Each row is followed by its group and then its class within the group.
[-0.796 0.508 -1.346 5.020 -1.265 -0.185 1.542 -1.736 -0.065 0.327 -0.618 -0.079 -0.400 0.144 -1.478 -0.419 1.402 1.181 -0.687 -0.119 -0.130 0.619 -0.585] -> Jd/JB
[0.236 -0.172 -0.001 6.206 -0.079 0.088 0.836 -1.059 -2.322 0.231 -0.360 -0.674 -0.723 -0.746 -0.844 0.310 2.301 -0.181 0.258 0.313 -2.295 0.189 -2.288] -> Jd/ZH
[0.290 0.933 -0.226 -0.131 1.538 0.776 -1.297 -0.432 -0.346 0.008 1.868 -1.337 1.809 -1.223 1.788 -1.010 0.326 1.161 0.026 0.300 -0.215 -0.729 -1.134] -> Fq/DT
[-0.953 0.011 -0.837 5.053 -0.437 0.645 -0.648 -2.433 2.472 1.186 -1.142 0.403 0.031 0.031 -0.250 -0.150 3.344 2.057 -0.268 -0.285 -0.479 0.985 -1.726] -> Jd/JB
[0.077 0.451 -0.287 1.582 -1.874 -0.584 1.712 0.149 -0.070 0.440 -2.983 0.578 0.553 -0.583 -1.721 -0.651 1.285 0.990 0.925 -0.442 -0.065 1.232 0.154] -> Jd/ZH
[-0.697 -0.897 0.256 5.918 -2.588 -0.465 1.649 -0.487 -3.842 1.086 0.970 -0.549 -0.012 -0.204 0.681 0.861 5.900 1.839 -0.645 0.056 1.525 0.966 0.362] -> Jd/ZH
[0.998 0.091 0.426 2.247 -1.282 0.665 2.207 1.042 -1.409 0.426 -0.221 0.419 -0.028 -0.626 -0.802 0.453 3.083 0.581 -0.024 -0.279 0.250 0.239 1.221] -> Jd/ZH
[-0.103 0.405 0.878 6.380 -1.234 -0.423 2.479 -1.112 1.363 1.811 -1.197 -0.059 -0.766 0.634 -1.919 0.190 4.094 1.219 -1.074 0.652 0.900 0.713 0.649] -> Jd/JB
[-0.247 -0.280 -0.860 4.416 -1.573 2.708 1.722 -2.794 -0.366 1.552 0.072 0.233 0.123 -0.585 -1.422 -0.289 4.839 1.024 -0.325 0.395 0.663 0.752 -0.620] -> Jd/ZH
[-0.370 -0.393 -1.115 3.858 1.722 0.924 0.805 -0.367 -4.302 -0.592 0.534 -0.270 -0.120 0.849 1.945 0.578 -1.296 0.552 -0.040 0.446 -0.017 -1.897 -1.317] -> Fq/Zr
[0.979 -0.374 0.953 3.617 -0.770 -0.287 1.652 -3.307 0.858 2.376 -0.241 -1.502 -0.074 -1.673 -1.472 0.113 1.918 1.844 -1.082 -0.347 -0.023 0.978 -1.084] -> Jd/NR
[-1.775 -0.926 1.573 1.963 1.556 -0.025 -1.447 0.719 -2.669 1.123 0.914 -1.808 0.317 -0.724 1.468 0.114 -2.285 -0.366 0.792 0.246 -0.582 -1.290 -0.575] -> Fq/Zr
[0.542 0.438 0.301 3.939 -1.984 0.163 2.969 -5.553 0.664 3.055 -0.962 0.364 -0.654 -0.432 -3.482 -1.599 1.285 3.248 1.537 -0.946 -0.265 1.011 -0.754] -> Jd/NR
[0.030 -0.598 1.750 1.128 -1.722 0.478 0.862 0.466 -1.916 1.730 0.135 -0.733 0.816 -1.196 1.762 0.977 2.323 1.545 -0.696 -0.035 -0.112 1.168 2.319] -> Fq/Pj
[0.055 0.077 -0.266 7.145 -0.697 0.555 3.235 -4.518 -1.742 1.627 -0.487 -0.722 -2.018 -0.839 -1.606 0.493 2.197 3.224 -0.451 0.174 0.366 -0.117 -2.050] -> Jd/NR
[-0.431 -0.610 -0.391 3.049 -0.183 0.175 0.493 0.840 -0.185 -0.294 -0.224 -0.571 0.255 0.025 -0.500 1.791 3.848 -1.510 -0.827 -0.432 0.514 -0.029 -0.807] -> Jd/ZH
[0.314 0.708 -0.345 3.159 0.389 0.892 1.262 -1.106 -0.122 -0.124 0.297 -1.152 -0.650 0.466 -1.267 0.609 -0.019 0.434 -0.205 0.081 -0.160 0.627 -0.407] -> Jd/JB
[0.606 -0.751 0.604 3.454 -0.173 -0.013 1.289 -1.490 -0.229 1.416 -0.096 -0.153 0.648 -0.643 -2.800 -0.090 2.167 0.249 -0.958 -0.410 0.172 0.880 0.246] -> Jd/ZH
[-1.639 -0.481 -0.619 4.827 2.063 -0.266 -1.059 0.430 -2.718 1.907 0.103 -1.027 -0.853 -0.394 2.850 1.097 1.617 0.649 -0.653 -0.036 0.447 0.101 0.216] -> Fq/Zr
